Below are the code and all the weights of a small trained network. Each question names an input and a target symbol and asks about switching units off, where a switched-off unit gives its printed mean instead of its output.

import numpy as np


def w(rows, s, z=0):
    codes = np.array(rows[::2]) - 128.0
    scale = np.full(codes.shape[1], s)
    scale[-1] = z or s
    return codes * scale


def norm(h):
    return h / np.sqrt((h * h).mean(-1, keepdims=True) + 1e-5)


def f(y):
    return np.maximum(y, 0)


def softmax(a):
    e = np.exp(a - a.max(-1, keepdims=True))
    return e / e.sum(-1, keepdims=True)


def log_softmax(a):
    a = a - a.max(-1, keepdims=True)
    return a - np.log(np.exp(a).sum(-1, keepdims=True))


def net(x, mask):
    ids = ['ΞΣβζλψω'.index(c) for c in x.split()]
    T = len(ids)
    res = E[ids] + P[:T]
    q, k, v = (norm(res) @ M[0].T for M in (Q, K, V))
    z = softmax(np.where(np.tri(T) > 0, q @ k.T / 3**0.5, -1e9)) @ v
    res = res + np.where(mask[0], z, O[0][:, -1]) @ O[0][:, :-1]
    y = f(norm(res) @ A[0][:, :-1].T + A[0][:, -1])
    res = res + np.where(mask[1:9], y, B[0][:, -1]) @ B[0][:, :-1]
    return log_softmax(norm(res)[-1] @ U[:, :-1].T + U[:, -1])


Q, K, V, O, A, B = {}, {}, {}, {}, {}, {}
E = w([
[141,183,74],'Ξ',
[145,202,88],'Σ',
[130,197,46],'β',
[132,199,52],'ζ',
[143,217,69],'λ',
[212,254,96],'ψ',
[141,181,75],'ω',
],0.0061)
P = w([
[116,90,156],'0',
[241,156,91],'1',
[133,109,132],'2',
[152,116,2],'3',
[63,124,167],'4',
[205,141,28],'5',
[68,115,133],'6',
[191,135,24],'7',
[116,194,158],'8',
],0.015)
Q[0] = w([
[130,194,9],'h1',
[217,11,54],'h1',
[71,76,92],'h1',
],0.011)
K[0] = w([
[4,95,160],'h1',
[145,54,167],'h1',
[153,161,183],'h1',
],0.021)
V[0] = w([
[148,164,224],'h1',
[202,139,246],'h1',
[127,29,137],'h1',
],0.014)
O[0] = w([
[6,200,171,151],'h1',
[66,213,186,41],'h1',
[194,93,249,254],'h1',
],0.012,0.0038)
A[0] = w([
[214,208,28,227],'n1',
[197,120,91,252],'n2',
[86,180,193,171],'n3',
[164,204,78,8],'n4',
[90,227,122,113],'n5',
[55,63,67,218],'n6',
[118,193,110,51],'n7',
[151,80,253,212],'n8',
],0.012,0.0029)
B[0] = w([
[49,110,192,254],'n1',
[96,152,201,215],'n2',
[181,118,61,202],'n3',
[57,175,126,157],'n4',
[236,189,95,193],'n5',
[205,184,203,186],'n6',
[176,111,106,154],'n7',
[1,75,47,192],'n8',
],0.0075,0.0097)
U = w([
[125,73,201,40],'Ξ',
[192,63,35,200],'Σ',
[15,183,219,74],'β',
[133,78,219,5],'ζ',
[43,107,1,119],'λ',
[221,251,89,168],'ψ',
[227,88,57,178],'ω',
],0.0096,0.003)

Each question gives the input, a string of symbols that net reads in full, and the target symbol t.
The units are the heads (3 rows each of Q, K, V and O) and the neurons (one row each of A and B). Each row of codes is followed by its name. A weight is (code - 128) times the scale printed after its matrix; where a second scale follows, it is the last column's (O, A, B and U).
mask holds one flag per unit, heads first, then neurons. A switched-off unit (its flag False) gives its mean, the last column of its rows in O or B, instead of its output. The means were averaged over made-up inputs and are rounded, as every weight is.
A unit's drop is (log p(t) with every unit on - log p(t) with that unit switched off) / (log p(t) with every unit on - log p(t) with every unit switched off).
The circuit of an input: a set's keep is (log p(t) with only the set's units on - log p(t) with every unit switched off) / (log p(t) with every unit on - log p(t) with every unit switched off). Starting from all 9 units, units are removed one at a time, each time the one whose removal leaves the highest keep (on an exact tie, the one counted first), for as long as the keep stays at least 0.8.
circuit, biggest first: the units of the circuit, biggest drop first
top k neurons: the k neurons with the biggest drops, biggest first
drop when u is switched off: that unit's drop, to one decimal
input Σ Σ ω, target β: circuit, biggest first : [h1]
input Σ λ Σ Ξ, target ψ: top 3 neurons : [n5, n1, n3]
input Ξ Σ ψ λ ψ Σ ζ, target ψ: top 2 neurons : [n6, n8]
input Σ λ Σ β λ Ξ β Ξ ω, target ω: top 2 neurons : [n8, n6]
input ζ λ Σ Ξ ψ Σ Σ, target ψ: circuit, biggest first : [h1, n6, n8]
input Σ Ξ Σ Σ Ξ λ λ Σ Σ, target λ: top 2 neurons : [n5, n1]
input ψ Σ Σ λ Ξ Σ Σ ζ, target λ: top 2 neurons : [n1, n5]
input Σ λ ζ Σ ψ Σ ω, target ψ: circuit, biggest first : [h1, n6, n8, n5]
input Ξ ω Σ Σ Σ ζ Ξ λ λ, target Ξ: top 4 neurons : [n1, n2, n3, n5]
input Ξ ζ ζ Σ λ Σ ζ, target λ: top 2 neurons : [n5, n3]
input Σ Σ β, target β: top 2 neurons : [n8, n6]
input λ Σ ψ, target λ: top 2 neurons : [n8, n6]
input β ζ ψ Σ Ξ, target ψ: top 3 neurons : [n6, n8, n5]
input ψ Σ Σ Σ ζ ζ ω, target Σ: circuit, biggest first : [h1]
input Ξ ζ β β ζ λ ζ Σ β, target Σ: drop when h1 is switched off : 0.7
input Σ ψ ζ β λ, target Σ: drop when n7 is switched off : 0.0
input λ β Σ Σ β Ξ ψ β, target β: drop when n1 is switched off : 0.2
input Ξ Σ Ξ β Σ ω λ λ, target ζ: drop when h1 is switched off : 0.4
